What can hang from each mark
C: K L S U
M: C S U
K: C L
U: C L Y
A: L Z
S: U
L: K Y
T: M
Z: A D M R
Y: C K
D: M R T

Each row is shifted at random along 3 fixed directions that mean nothing.
Known rows, with every way that one mark hangs from another
A(L(K(C(S(U)))) Z(M)): [  -1  -80  391 -102  109   89 -141  107  -24  -72  142 -147   22 -128
   22 -191   53  -39  -75   22  229  157  177 -122 -196  230  -50  100
   -6  -76  -32  207   -6  -79   28  -14 -335  147   95 -137 -206  -41
  -55]
Z(A D(R)): [  35  -75   43  -76  212 -299   95   28   56 -138  131  -53 -145 -215
   45 -125 -146 -182  -46  169  141 -104    4    3  175  211 -159  -69
   73  -25 -138    2   73   89 -337  106  -52   29  209 -161 -169    9
   21]
A(L(K) Z(D R)): [ -79    3  319  -92  152  258  -38  183  112   49  -66  -83  -94 -126
  -31  -11   22 -109   14   38  370  136   52   -9 -258  229  164  268
  -28  -96   61   57   51   40  190  271 -550   56  145  -19   -8  -83
  -82]
K(C(S) L(Y)): [  35   39   79   27  -68 -172  -90  126   99    7 -113   71 -185  -55
   99  -93 -113 -176   -3   28  136  -13  -80  -25  174   62   32   51
  144  -47  -33 -205   48  108    8  -16    2   81  111  -29   -6  -12
   62]
L(K(C(S(U)))): [  87  -61  140  -69   52 -181  -39   -4   86  -60  147  -10 -116 -170
   32 -138  -97 -199  -19  119  110  -57  -74  -47  127  170  -82  -87
   39   26  -82   11   37   56 -207    2  135   72  125 -138 -145  -21
   20]
K(C(U(Y)) L): [ 116  -29   92   86  -60 -351 -169  139 -117 -180   12  -49  -98  -23
  161 -255 -132  -65 -140  -58  -61  108   78 -221  324   -4 -218 -175
  211  -95  -85 -123    3  -19 -188 -372  237  170  147  -75  -99   59
   31]
M(C(S) U(L)): [ 131  -18   41    1   35  -98 -104   86   83    1   -9    7 -146 -111
   72  -36  -79 -178  -36    0  118   64 -135   -2  107   96    0  -14
  -14  -68   56  -90   24  139 -182   61  146   48  196   13   24  -76
  -42]
Y(C(L S U) K): [ 104  -87   42  -16  103 -248  -30   24   16  -56  115   16  -75 -108
  -38 -121 -107 -138  -62   76   41  -29  -47  -13  201  110  -91 -104
   21   70  -27  -48   56  149 -211  -45   36   42  169 -102 -119  -25
   10]
D(M(C(S) U) R T): [ 161  -41  -75    2  177 -495  -24  -40  120   -7  112  145 -131 -163
  -17   46 -118 -307  -55  101    9 -139 -211  198  277   64  -36 -231
  -82   70  -43 -183   46  225 -391  120  210  -30  219    2 -111  -71
   73]
Y(C(K(L) S U)): [   9  -81  276  -60   27  -42 -232   13  -52 -113  133  -87  129  -20
   53 -164   80  -42 -144  -35   69  204    0 -164   18  135  -42   11
   27   26    0  149    6  -46   31 -191 -149  149   88  -99 -119  -49
  -92]
Y(C(L U) K): [  63  -62   16  -13  138 -120   76   65  105   25   29   80 -132 -121
 -118  -31 -135 -185    1  114  153  -54 -110  102  133  112   10  -15
  -49   66    9 -139   94  201 -130  117  -12  -14  173  -36   13  -45
    5]
M(C(U) S): [  83  -87  193 -118   60    6 -116  -18  114  -40  163  -66  -12 -167
   82  -57   11 -148  -61  103  233   46 -107   -2  -56  263   -5  100
  -90  -45  -14  141   22   53 -194   95  -19   58  138  -80 -115  -96
  -65]
Z(A(L) D M(S U)): [   6  -46  190   18   58 -207 -166  244 -211 -301   16 -233  -59  -23
  268 -325  -62  175 -237  -44   49  208  381 -338  167  242 -354   51
  210 -278 -137  132  -22  -43 -245 -300   20  161  201 -155 -230   69
  -38]
Y(C(S U) K(L)): [-100  -15  299  -79   35  265 -199   61   66   11  -26  -32  122   23
   -1  -56  110   15  -79    7  301  246  -40  -20 -184  232  142  281
  -73   26   89  126   56    6  306   19 -352   79   24  -27   56  -97
 -122]
D(M(S(U(L(K) Y))) R T): [ -30   11  245   20  101 -109 -360    7  -68  -92   46  -23  203   70
   62  -19  109   15 -188 -144   29  380  -40   -9   14   45    0  -88
  -85   39  112   75   -8  -47  168 -219   31  140   74   49   -4  -80
 -111]
K(C(S U) L(Y)): [  44   24  110   30  -82 -151 -183   98   52  -12  -95   54 -116  -16
  115 -115  -58 -162  -48  -25   87   44  -85  -87  168   39   40    3
  135  -40  -13 -163   18   75   30  -96  -10  100  111  -22  -26  -19
   48]
D(M(S U(Y)) R T): [  67    8   21   27  135 -284 -170    0   84   11    1  101   -7  -46
   52   82  -31 -169  -88    8   83   71 -214  207  164   56   60  -92
  -97   25   66 -149   42  151 -113   51  116   17  181   78   -5  -91
   -5]
D(R T(M(C(K(L)) S(U)))): [  30   13   49   13   90 -153  -38   41  208  131  -86  154 -187  -81
  -50   63  -66 -281   10   58  134    5 -214  161  115   37  180  -24
 -119  -12  109 -227   33  224  -85  196   52  -34  166  104   39 -120
   38]
D(M(S) R T): [   2  -12  118  -14  159 -232 -142   -9   84    4   48   81   56  -42
   26   51   10 -165  -96   25   95   96 -175  176  112   93   60  -44
  -98   82   32  -72   46  101  -39   29   -6   36  133   37  -18  -88
  -31]
M(S U(C(L(K)) Y)): [  64   47  157   54  -59   72 -300  139    1  -29 -131  -59  -58   43
  164  -33   -5  -13 -105 -137  117  320 -113  -82   33   58   51   91
    3 -145  170  -62   -6   39   94 -115   81  119  159   89  112  -83
 -128]
D(M(C) R T): [ -41  -75  337 -140  189  -57 -204  -88   24 -133  279  -77  251 -107
   -5   -8  162  -75 -162   39  183  246  -46   49 -154  230  -29   26
 -189  106  -13  284   32 -100   13  -38 -207  122   55  -70 -113 -107
 -141]
L(K(C) Y): [-110   -7  525 -136  -44  303 -312   28  -12 -184  151 -204  199  -30
  132 -117  167   81 -147    3  288  398   46 -217 -257  292  -16  243
   -8   35  -17  355   13 -229  312 -210 -255  235  -15 -108  -34  -64
 -199]
L(K Y(C(U))): [  36  -31  193  -66   57   -8  -54    7   85  -81  124  -21  -65 -138
    9  -35  -61 -138  -35  116  197   52 -108   -9   21  171  -31   10
   -4   88  -53   32   63   56  -29    9  -18   82  125  -84  -23  -44
  -47]
T(M(C(K L) S U(Y))): [  40   -6  162  -31   -7  114 -148   82  164  106  -58   -1 -169  -87
   49    8   19 -159  -20   -1  203  163 -193   51  -15  141  163  140
 -151 -131  194  -60    6  140  -65  171  -19   35  187   94   30 -148
  -72]
Z(A(L) M(C(U)) R): [ -61  -33  147  -38  133  -59  -35  196    1  -20  -67  -93 -146  -58
   74 -141  -44  -68  -69   36  169   80  107 -112   54  194  -67  167
   44 -185    4  -29   38   85 -113  101 -251   46  202  -64 -100  -17
  -14]
Z(A D(M)): [  15  -67  124   55  130 -368  -64  162 -207 -309   68 -137  -24  -15
  185 -280 -130   57 -234  -32  -70  160  212 -247  332  109 -361 -142
  223 -108 -166    6   14  -34 -266 -377  133  145  202 -137 -153   89
  -30]
M(C(L(K) S U(Y))): [  14  -30  341  -56   -9  115 -399   21  -59  -90   73 -129  176   29
  111  -91  171  -21 -167 -158   74  384  -67 -215  -98  122   48   58
  -39   -5  126  199  -36 -102  171 -196 -178  190   99  -15  -53  -97
 -173]
U(L Y(C(K S))): [   5   11  116   -1   84   48 -145   70   51   60  -64   -8  -24  -30
   -2    7   -4 -117   -4  -96  152  234 -180   82  -11    6  115   37
  -53  -20  209  -83   63   70  174   80 -127   98  145   38  113  -90
 -116]
D(M(S U(Y(K))) R T): [  95    5   16   82  106 -390 -207   49  -26  -82    7   57   -8    2
   94    0  -74  -65 -156  -26  -23  127  -96   94  283   42  -74 -163
  -19   18   27 -144   26  121 -170 -153  254   56  183   57  -43  -46
   -5]
D(M(C(L) S) R): [  32  -58  169 -100  118 -151 -141  -42  119    2  164   10    8 -147
  -15    5   46 -176  -70   72  159   68 -126  116  -11  226   15   36
 -160   43   27   88   37   78 -143  140 -124   38  109  -34 -119 -111
  -44]
C(K L(Y) S): [ 133  -76  109  -33   60 -357 -167   -3  -26  -86  186  -32  -27 -132
   34 -125  -29 -196  -74  -29 -100   24  -86  -99  270   40  -92 -235
   80  114  -24   -2    8   57 -217 -121   92  155  201 -122 -233  -30
   -7]
A(L(K(C(S)) Y)): [ -18   61  195   33   -5  113 -132  198   98   69 -200   42 -119    2
   50    5  -53 -137   -8  -48  211  172  -92  -17  -17   42  170  155
   61  -32   88 -169   30   90  261   40 -210   80  125   75  141  -63
  -46]
D(M(C) R): [  -3  -80  225  -97  148 -115 -113  -40   61  -63  201  -33   79 -131
  -10  -28   41 -138 -101   73  160  127  -92   72  -23  206  -44   14
 -127   65   -9  132   47    3 -112   28 -132   68   97  -51  -82  -85
  -82]
K(C(L S)): [ 117 -112  124 -138   85 -288  -16  -63   96  -76  282  -46  -78 -269
   16 -163  -54 -255   -8  152  114 -131  -62   -4  105  198 -115  -99
    9   40 -109   96   46   39 -336   71   -4   96  139 -212 -271  -30
   30]

Rows
[-104  -21  335   23   38  -76 -234  265 -287 -369   -2 -317   71   61
  239 -318  -18  270 -274  -92   56  405  446 -482   80  188 -330  113
  292 -197 -111  220  -10 -165   44 -473 -214  236  135 -148 -159   81
 -117] : Z(A(L(Y(K))) D R)
[ 139  -35  -48  -34  149 -174  -66  -26  120  103   58   49 -141 -175
  -11   -4  -84 -276   53   17   88  -52 -274  184  165   44   76 -170
  -72   64  130 -139   67  182 -166  219   82   31  221  -41  -44  -82
    2] : C(S U(L Y(K)))
[  42 -128  250 -163  127  -34  -63  -93   40 -136  335 -122   78 -219
  -26 -153   14  -95  -53  133  210   61   22  -41 -108  244 -140  -28
  -58   53  -71  286   48  -29 -147    5  -63  111   76 -216 -191  -51
  -69] : Y(C(S(U(L(K)))))
[  43  -14  105  -29   26   79   -3   70  209  109  -45   17 -253 -142
   73  -14  -89 -212   23  100  250   44 -220  136   41  135  108  113
 -107 -127  122 -127   40  183 -170  205   66  -11  194   58   84 -118
  -36] : T(M(S U(C)))
[  40  -54  171   16   26  -31 -163   78  -13  -55    1  -47   11   -5
   80 -112  -47  -53  -98  -55   88  200  -35  -93   66   60  -35    0
   32  -98   58   -2    2   38  -33 -148  121   93  136   -6    0  -51
  -70] : M(S(U(C(K))))
[  42  -38  167  -21   19 -161  -40  130   -7 -139   87  -68  -95 -110
   59 -206 -106  -21  -82   91  132   61  114 -107  150  211 -178   22
   88  -12 -110   23   61   -7 -134 -151  105  123   87 -136  -98   21
  -15] : Y(K(C L))
[ -35  -33  313  -26   81   49 -106  215  -45  -65   -5 -143  -60  -74
   65 -114  -15   -4  -77   -2  229  192  186 -126 -112  157  -52  188
   69 -146   -5   60   22    1   35  -22 -377  130  160  -46 -104  -29
  -54] : A(L(Y) Z(M(C) R))
[  43  -15  165   98   27  -63 -293  126 -154 -104  -54  -87   90   84
  142 -124   -7  -11 -163 -216  -49  383  -60 -157  174  -95  -57 -139
   90  -36  133  -73   -4  -45   91 -358  116  190  178   55   99  -18
 -132] : C(U(L Y))
[   6   35   47    4   85   39    1  105  143   88 -100   68 -158  -84
  -41   45 -107 -155   51   35  232   76 -171  156   37   69  110   84
  -34   39  113 -174  101  180  113  183  -59   27  142   27  155  -75
  -44] : U(L(Y(C(S) K)))
[  -9   -5   48   70   99   57  -62  114   52   85 -161   82  -38   19
  -85   18  -88 -132    9 -101  152  196 -150   83   25  -87  129  -12
  -29  -63  192 -212   62  138  172   46   19   34  158  104  201  -68
  -52] : S(U(L Y(C(K))))
[  21   40   58  117   49 -190 -239   97   -6   47 -164  102  -52   93
   26   13  -49 -123 -101 -158  -34  244 -165   24  192  -71   63 -101
   -8  -15  170 -232    8  131   88 -105   67   45  145  144  120  -69
  -34] : D(M(C(S(U(L(K) Y)))) R)
